Below are the code and all the weights of a small trained network. Each question names an input and a target symbol and asks about switching units off, where a switched-off unit gives its printed mean instead of its output.

import numpy as np


def w(rows, s, z=0):
    codes = np.array(rows[::2]) - 128.0
    scale = np.full(codes.shape[1], s)
    scale[-1] = z or s
    return codes * scale


def f(y):
    return np.maximum(y, 0)


def softmax(a):
    e = np.exp(a - a.max(-1, keepdims=True))
    return e / e.sum(-1, keepdims=True)


def log_softmax(a):
    a = a - a.max(-1, keepdims=True)
    return a - np.log(np.exp(a).sum(-1, keepdims=True))


def net(x, mask):
    ids = ['ΔΘΞαγεζηστφψω'.index(c) for c in x.split()]
    T = len(ids)
    res = E[ids] + P[:T]
    u = 0
    for l in range(2):
        q, k, v = (res @ M[l].T for M in (Q, K, V))
        z = softmax(np.where(np.tri(T) > 0, q @ k.T / 3**0.5, -1e9)) @ v
        res = res + np.where(mask[u], z, O[l][:, -1]) @ O[l][:, :-1]
        u += 1
        y = f(res @ A[l][:, :-1].T + A[l][:, -1])
        res = res + np.where(mask[u : u + 8], y, B[l][:, -1]) @ B[l][:, :-1]
        u += 8
    return log_softmax(res[-1] @ U[:, :-1].T + U[:, -1])


Q, K, V, O, A, B = {}, {}, {}, {}, {}, {}
E = w([
[44,108,135,89,86,156,78,132,138,126,133,140],'Δ',
[64,100,86,114,30,156,86,180,142,106,91,138],'Θ',
[68,119,141,165,115,65,125,112,87,164,204,170],'Ξ',
[109,173,134,157,168,74,127,166,101,141,106,135],'α',
[126,87,103,130,85,155,92,55,184,135,131,180],'γ',
[77,114,73,128,127,20,188,115,164,94,184,114],'ε',
[116,148,43,145,80,67,122,134,143,148,89,174],'ζ',
[104,4,127,83,156,86,125,200,190,183,150,227],'η',
[148,191,178,172,144,170,68,123,90,166,143,208],'σ',
[168,186,141,111,138,119,100,100,188,77,99,91],'τ',
[164,232,3,155,198,25,147,181,100,132,190,173],'φ',
[130,195,91,98,121,165,180,140,121,126,188,202],'ψ',
[182,120,111,64,106,111,111,119,89,55,188,156],'ω',
],0.023)
P = w([
[60,159,81,177,131,201,179,16,100,185,125,84],'0',
[97,183,53,133,34,184,148,66,129,132,97,142],'1',
[129,182,84,139,40,165,165,83,126,129,125,173],'2',
[153,178,130,115,25,152,145,110,154,124,131,198],'3',
[176,166,156,112,18,137,143,135,161,105,128,228],'4',
[194,145,206,113,21,119,162,139,177,103,151,240],'5',
[217,148,238,110,10,105,147,166,177,105,154,224],'6',
[225,137,254,105,4,80,154,200,174,112,159,238],'7',
],0.0079)
Q[0] = w([
[169,57,74,92,74,131,110,85,27,3,119,99],'L0H0',
[91,182,199,153,42,139,127,223,165,57,134,224],'L0H0',
[74,235,130,131,101,129,144,60,84,21,135,235],'L0H0',
],0.0063)
K[0] = w([
[169,207,226,160,88,41,145,104,35,138,133,124],'L0H0',
[254,50,204,85,114,89,181,221,207,193,137,199],'L0H0',
[222,109,158,34,178,83,135,154,121,60,173,174],'L0H0',
],0.0067)
V[0] = w([
[84,49,111,27,122,173,115,184,163,186,95,84],'L0H0',
[221,12,119,61,154,163,30,154,3,42,233,141],'L0H0',
[113,76,126,186,121,119,69,169,72,191,136,95],'L0H0',
],0.0051)
O[0] = w([
[176,35,189,85,160,136,132,151,129,134,119,97,189],'L0H0',
[38,73,69,150,180,215,110,177,186,61,125,174,91],'L0H0',
[100,116,157,21,132,78,155,136,55,140,8,216,2],'L0H0',
],0.011,0.0044)
A[0] = w([
[178,120,150,100,84,58,114,76,144,174,138,211,45],'L0N0',
[149,85,216,83,227,56,60,142,158,85,57,131,122],'L0N1',
[87,171,53,183,119,165,90,69,148,78,178,29,48],'L0N2',
[77,140,184,105,246,152,133,98,11,131,69,57,94],'L0N3',
[89,73,243,168,163,160,100,24,123,182,84,204,5],'L0N4',
[179,69,92,89,129,197,221,169,70,78,113,129,169],'L0N5',
[165,127,155,146,94,142,132,168,74,146,205,139,85],'L0N6',
[218,123,146,200,101,195,157,180,167,91,45,3,233],'L0N7',
],0.0054,0.0029)
B[0] = w([
[135,102,151,183,124,90,129,210,137,72,126,95,180],'L0N0',
[85,177,166,172,180,160,162,151,96,164,190,131,190],'L0N1',
[79,155,123,203,147,125,146,161,98,195,95,170,254],'L0N2',
[38,126,192,135,148,178,188,255,83,50,167,139,131],'L0N3',
[142,139,26,99,143,78,86,87,116,143,152,238,155],'L0N4',
[145,210,98,162,170,192,110,126,175,163,101,75,195],'L0N5',
[145,103,155,2,107,117,173,154,172,99,103,148,192],'L0N6',
[123,158,115,85,183,110,100,97,197,170,176,154,176],'L0N7',
],0.008,0.0088)
Q[1] = w([
[162,140,194,182,81,163,202,64,53,110,127,107],'L1H0',
[112,32,154,61,228,150,138,94,1,84,31,14],'L1H0',
[153,79,177,68,92,45,46,146,146,14,127,117],'L1H0',
],0.0063)
K[1] = w([
[59,154,85,185,120,124,118,82,145,220,148,127],'L1H0',
[58,73,118,101,138,145,116,106,22,223,18,43],'L1H0',
[134,69,180,205,111,20,30,191,204,99,2,141],'L1H0',
],0.0071)
V[1] = w([
[226,213,152,62,253,206,109,134,145,94,120,128],'L1H0',
[122,106,124,55,69,219,238,208,102,91,142,138],'L1H0',
[136,169,61,129,201,15,177,182,140,128,148,156],'L1H0',
],0.0058)
O[1] = w([
[151,207,168,181,120,140,49,47,124,118,191,148,174],'L1H0',
[62,90,101,141,65,149,168,157,18,254,150,106,219],'L1H0',
[243,137,60,133,124,155,162,155,39,95,173,111,254],'L1H0',
],0.0085,0.0089)
A[1] = w([
[99,163,137,142,140,211,139,114,142,130,136,110,192],'L1N0',
[39,81,136,2,166,104,100,134,41,87,143,182,131],'L1N1',
[134,168,112,151,59,145,43,143,125,136,99,70,111],'L1N2',
[91,70,153,81,156,183,111,111,200,130,74,161,251],'L1N3',
[125,208,115,121,30,183,157,170,145,99,82,147,220],'L1N4',
[78,138,164,107,73,177,39,127,167,114,42,86,93],'L1N5',
[136,149,107,156,238,144,93,170,75,98,85,208,38],'L1N6',
[43,60,186,121,105,94,31,156,100,152,74,95,68],'L1N7',
],0.0068,0.0027)
B[1] = w([
[76,117,133,104,162,62,63,188,223,181,93,121,185],'L1N0',
[98,207,71,97,184,104,84,198,93,80,94,147,152],'L1N1',
[76,98,172,46,210,193,197,127,67,155,213,171,167],'L1N2',
[141,137,96,48,103,220,62,38,198,173,150,120,151],'L1N3',
[115,31,170,156,172,66,87,71,84,121,109,97,249],'L1N4',
[148,106,204,110,130,141,153,59,153,88,68,156,148],'L1N5',
[130,109,191,132,71,149,175,40,128,121,2,92,162],'L1N6',
[90,92,147,143,98,229,83,108,67,101,191,53,148],'L1N7',
],0.0076,0.016)
U = w([
[70,215,78,92,75,148,59,178,109,102,81,127,64],'Δ',
[107,131,167,120,91,190,154,104,133,132,77,60,171],'Θ',
[38,159,114,63,150,58,110,127,94,94,85,176,26],'Ξ',
[42,156,236,143,140,108,196,149,98,93,61,79,149],'α',
[96,140,92,84,39,109,148,88,198,148,60,180,129],'γ',
[63,117,129,95,152,132,230,128,166,78,124,68,171],'ε',
[137,112,146,140,42,50,54,196,165,170,3,89,224],'ζ',
[141,96,95,85,223,176,164,157,144,168,71,132,133],'η',
[62,156,182,114,70,86,141,85,105,109,44,227,83],'σ',
[84,118,186,135,183,86,126,95,146,74,124,143,175],'τ',
[151,129,111,165,166,207,122,122,65,72,111,101,3],'φ',
[99,150,119,142,99,96,88,90,71,222,156,120,178],'ψ',
[56,142,114,214,127,155,102,162,154,108,36,116,126],'ω',
],0.0049,0.0029)

Each question gives the input, a string of symbols that net reads in full, and the target symbol t.
The units are the heads (3 rows each of Q, K, V and O) and the neurons (one row each of A and B). Each row of codes is followed by its name. A weight is (code - 128) times the scale printed after its matrix; where a second scale follows, it is the last column's (O, A, B and U).
mask holds one flag per unit, layer by layer, with each layer's heads first. A switched-off unit (its flag False) gives its mean, the last column of its rows in O or B, instead of its output. The means were averaged over made-up inputs and are rounded, as every weight is.
A unit's drop is (log p(t) with every unit on - log p(t) with that unit switched off) / (log p(t) with every unit on - log p(t) with every unit switched off).
The circuit of an input: a set's keep is (log p(t) with only the set's units on - log p(t) with every unit switched off) / (log p(t) with every unit on - log p(t) with every unit switched off). Starting from the 12 units with the biggest drops (on a tie, the unit counted first), units are removed one at a time, each time the one whose removal leaves the highest keep (on an exact tie, the one counted first), for as long as the keep stays at least 0.8.
circuit, biggest first: the units of the circuit, biggest drop first
top k neurons: the k neurons with the biggest drops, biggest first
k most important neurons of layer l: the k neurons of layer l with the biggest drops, biggest first
input τ ψ Δ Θ, target ψ: top neuron	L0N6
input σ α τ η ψ η, target ψ: 3 most important neurons of layer 0	L0N1, L0N6, L0N5
input σ ζ η Θ α, target α: top 4 neurons	L1N6, L0N1, L0N3, L1N3
input τ φ ε τ ε Θ, target τ: circuit, biggest first	L0N7, L1H0
input Θ τ α, target τ: circuit, biggest first	L1H0, L0N7
input η Θ ψ ψ Δ, target Δ: top 4 neurons	L1N1, L0N2, L1N4, L0N4
input φ ζ ψ ε α ψ α, target ψ: circuit, biggest first	L1H0, L0N6
input σ α Ξ ζ ζ, target ζ: circuit, biggest first	L1H0, L0N0, L0H0
input Δ ζ φ γ Θ, target φ: top 2 neurons	L0N6, L1N0
input Θ ψ η Θ σ, target σ: top 2 neurons	L0N4, L1N6
input ψ η α, target α: top 2 neurons	L0N3, L1N6
input Θ ψ τ ψ τ, target ψ: top 2 neurons	L0N2, L0N6
input ψ Θ ψ τ ζ τ α, target τ: circuit, biggest first	L1H0, L0N7, L0N2
input σ ψ Θ ψ ψ ψ σ η, target η: 2 most important neurons of layer 0	L0N2, L0N4
input φ Θ α, target φ: circuit, biggest first	L1H0
input Θ η φ Θ ζ ψ τ, target τ: 3 most important neurons of layer 0	L0N7, L0N5, L0N2
input γ Δ Θ ζ α, target ζ: circuit, biggest first	L1H0, L0H0, L1N2
input φ Θ ψ ζ φ ψ ζ, target ψ: circuit, biggest first	L0N6, L1H0
input φ γ ε, target φ: circuit, biggest first	L1H0, L0H0
input ψ Θ φ Θ Θ ζ, target ζ: 2 most important neurons of layer 0	L0N0, L0N2
input η ψ Θ, target Θ: top 4 neurons	L1N7, L0N2, L1N5, L1N3
input ψ ε ψ Θ η γ, target γ: top 3 neurons	L0N2, L1N3, L0N4
input γ Θ τ γ, target τ: circuit, biggest first	L1H0, L0N7
input τ ψ ψ ζ Ξ τ, target τ: top 2 neurons	L0N7, L0N1
input ψ η ψ, target η: top 2 neurons	L0N5, L0N2
input ζ ψ Θ Ξ ζ α, target ζ: top 2 neurons	L0N2, L1N2
input ω ψ Δ, target ω: top 3 neurons	L0N2, L1N0, L0N6
